Here is a tiny trained network, its code and every weight. The questions are about switching its units off for an input and a class, where a switched-off unit gives its printed mean instead of its output.

import numpy as np


def w(rows, s, z=0):
    codes = np.array(rows[::2]) - 128.0
    scale = np.full(codes.shape[1], s)
    scale[-1] = z or s
    return codes * scale


def norm(h):
    return h / np.sqrt((h * h).mean(-1, keepdims=True) + 1e-5)


def f(y):
    return np.maximum(y, 0)


def log_softmax(a):
    a = a - a.max(-1, keepdims=True)
    return a - np.log(np.exp(a).sum(-1, keepdims=True))


def net(x, mask):
    res = np.array(x, float).reshape(1, 8) / 4 @ E
    u = 0
    for l in range(2):
        y = f(norm(res) @ A[l][:, :-1].T + A[l][:, -1])
        res = res + np.where(mask[u : u + 9], y, B[l][:, -1]) @ B[l][:, :-1]
        u += 9
    return log_softmax(norm(res)[-1] @ U[:, :-1].T + U[:, -1])


A, B = {}, {}
E = w([
[98,53,104,130,199,167,78,159,110,186],'x0',
[113,101,111,141,92,51,83,115,134,2],'x1',
[137,61,86,184,130,145,160,166,129,112],'x2',
[135,112,185,188,104,214,150,69,96,144],'x3',
[123,114,133,157,202,131,87,83,151,58],'x4',
[142,84,77,92,53,111,122,104,158,152],'x5',
[126,102,65,204,98,140,102,77,239,135],'x6',
[90,206,135,152,150,102,59,150,71,143],'x7',
],0.0091)
A[0] = w([
[174,86,148,82,121,143,157,144,122,162,52],'L0N0',
[147,108,158,177,160,186,135,121,130,136,61],'L0N1',
[121,103,118,36,95,117,68,118,107,172,82],'L0N2',
[89,178,123,167,180,81,10,120,124,76,119],'L0N3',
[79,133,103,167,181,184,103,171,99,169,127],'L0N4',
[120,195,141,106,59,118,119,84,119,105,130],'L0N5',
[111,124,164,151,182,144,119,143,107,88,2],'L0N6',
[134,157,91,113,127,90,117,103,205,172,88],'L0N7',
[105,132,91,77,165,54,148,194,114,107,140],'L0N8',
],0.012,0.0052)
B[0] = w([
[60,137,102,105,154,135,85,79,94,97,169],'L0N0',
[117,112,129,87,133,54,132,158,112,157,179],'L0N1',
[116,105,43,97,173,133,105,149,84,146,190],'L0N2',
[89,179,6,153,163,183,36,79,112,174,255],'L0N3',
[229,126,123,128,125,35,117,127,139,157,220],'L0N4',
[204,83,185,142,104,72,182,110,105,148,221],'L0N5',
[91,179,108,137,144,136,84,55,100,120,159],'L0N6',
[90,177,104,105,146,179,105,132,198,120,181],'L0N7',
[97,84,211,172,163,115,189,157,150,115,231],'L0N8',
],0.012,0.0087)
A[1] = w([
[136,22,95,178,139,110,116,115,168,92,11],'L1N0',
[167,126,70,140,40,134,93,166,130,173,79],'L1N1',
[140,108,181,168,194,136,123,141,103,190,40],'L1N2',
[129,140,52,157,82,174,128,206,137,179,65],'L1N3',
[177,187,127,146,147,94,77,124,146,1,20],'L1N4',
[99,63,74,155,84,88,102,110,188,54,139],'L1N5',
[99,139,117,196,70,170,120,164,117,216,149],'L1N6',
[130,40,98,168,124,143,120,77,173,91,95],'L1N7',
[100,141,165,8,156,67,81,140,63,156,3],'L1N8',
],0.0098,0.0046)
B[1] = w([
[179,79,164,154,176,54,138,181,61,170,180],'L1N0',
[112,136,104,166,208,108,96,105,124,108,177],'L1N1',
[138,82,128,158,128,110,173,166,132,93,212],'L1N2',
[150,152,96,128,115,156,90,95,76,72,168],'L1N3',
[113,121,64,135,145,111,96,105,71,176,166],'L1N4',
[172,72,163,158,186,85,196,247,121,212,232],'L1N5',
[149,113,74,160,157,90,107,117,99,83,192],'L1N6',
[142,128,134,116,142,93,151,198,97,178,201],'L1N7',
[145,72,86,135,125,119,142,118,140,144,253],'L1N8',
],0.012,0.0057)
U = w([
[164,65,132,150,160,35,166,168,87,171,194],'0',
[115,168,48,140,149,135,35,66,118,147,229],'1',
[157,135,157,94,89,139,173,173,228,157,58],'2',
[162,143,254,124,21,107,197,88,117,96,41],'3',
[100,139,185,124,73,160,74,149,141,97,2],'4',
[25,147,188,162,167,159,161,172,148,67,77],'5',
[40,94,106,54,135,219,90,148,139,119,49],'6',
],0.019,0.0063)

Each question gives the input, the list of numbers given to net, and the class t.
The units are the neurons (one row each of A and B). Each row of codes is followed by its name. A weight is (code - 128) times the scale printed after its matrix; where a second scale follows, it is the last column's (A, B and U).
mask holds one flag per neuron, layer by layer. A switched-off neuron (its flag False) gives its mean, the last column of its row in B, instead of its output. The means were averaged over made-up inputs and are rounded, as every weight is.
A unit's drop is (log p(t) with every unit on - log p(t) with that unit switched off) / (log p(t) with every unit on - log p(t) with every unit switched off).
The circuit of an input: a set's keep is (log p(t) with only the set's units on - log p(t) with every unit switched off) / (log p(t) with every unit on - log p(t) with every unit switched off). Starting from the 12 units with the biggest drops (on a tie, the unit counted first), units are removed one at a time, each time the one whose removal leaves the highest keep (on an exact tie, the one counted first), for as long as the keep stays at least 0.8.
circuit, biggest first: the units of the circuit, biggest drop first
most important unit: the unit with the biggest drop
k most important neurons: the k neurons with the biggest drops, biggest first
top k neurons in layer l: the k neurons of layer l with the biggest drops, biggest first
drop of u: that unit's drop, to one decimal
input [0,-7,-6,-3,-6,-2,1,2], class 1: 2 most important neurons => (L0N8; L1N5)
input [-5,-7,2,8,-1,3,0,-1], class 3: circuit, biggest first => (L0N3; L0N2; L1N5)
input [-6,-5,-8,4,0,3,-7,4], class 3: 2 most important neurons => (L0N3; L1N5)
input [-3,-4,4,-7,3,-6,0,-3], class 5: circuit, biggest first => (L0N8; L0N5; L1N5; L1N8)
input [8,3,-4,-2,0,1,-3,6], class 1: circuit, biggest first => (L0N3)
input [6,0,-6,-1,0,5,6,-5], class 6: 3 most important neurons => (L0N7; L0N5; L0N4)
input [0,-7,-7,1,0,5,-8,-7], class 6: circuit, biggest first => (L0N0; L0N4)
input [2,4,-3,-5,7,-4,4,-7], class 1: 4 most important neurons => (L0N3; L0N5; L0N7; L0N4)
input [-6,4,-2,3,-8,-5,5,-6], class 3: 2 most important neurons => (L0N3; L0N5)
input [-4,-5,0,-8,-7,3,2,0], class 1: 4 most important neurons => (L0N7; L0N2; L1N3; L1N5)
input [-5,-7,-3,-2,6,1,7,-7], class 2: circuit, biggest first => (L0N3; L0N7)
input [4,0,1,5,7,-2,-4,-1], class 1: 4 most important neurons => (L0N6; L0N8; L0N5; L1N5)
input [-7,0,-2,3,-6,4,-7,1], class 3: 2 most important neurons => (L0N3; L1N5)
input [6,7,3,-3,4,4,0,6], class 1: most important unit => L0N3
input [-7,-8,-2,-2,-2,-8,-5,-6], class 3: top 2 neurons in layer 0 => (L0N3; L0N2)
input [-8,-5,-3,-4,-8,3,-2,-6], class 2: drop of L1N6 => 0.1
input [8,2,-6,-5,-7,4,1,8], class 1: drop of L0N1 => 0.0
input [-8,0,-3,-5,7,3,-5,8], class 1: drop of L0N3 => 4.1
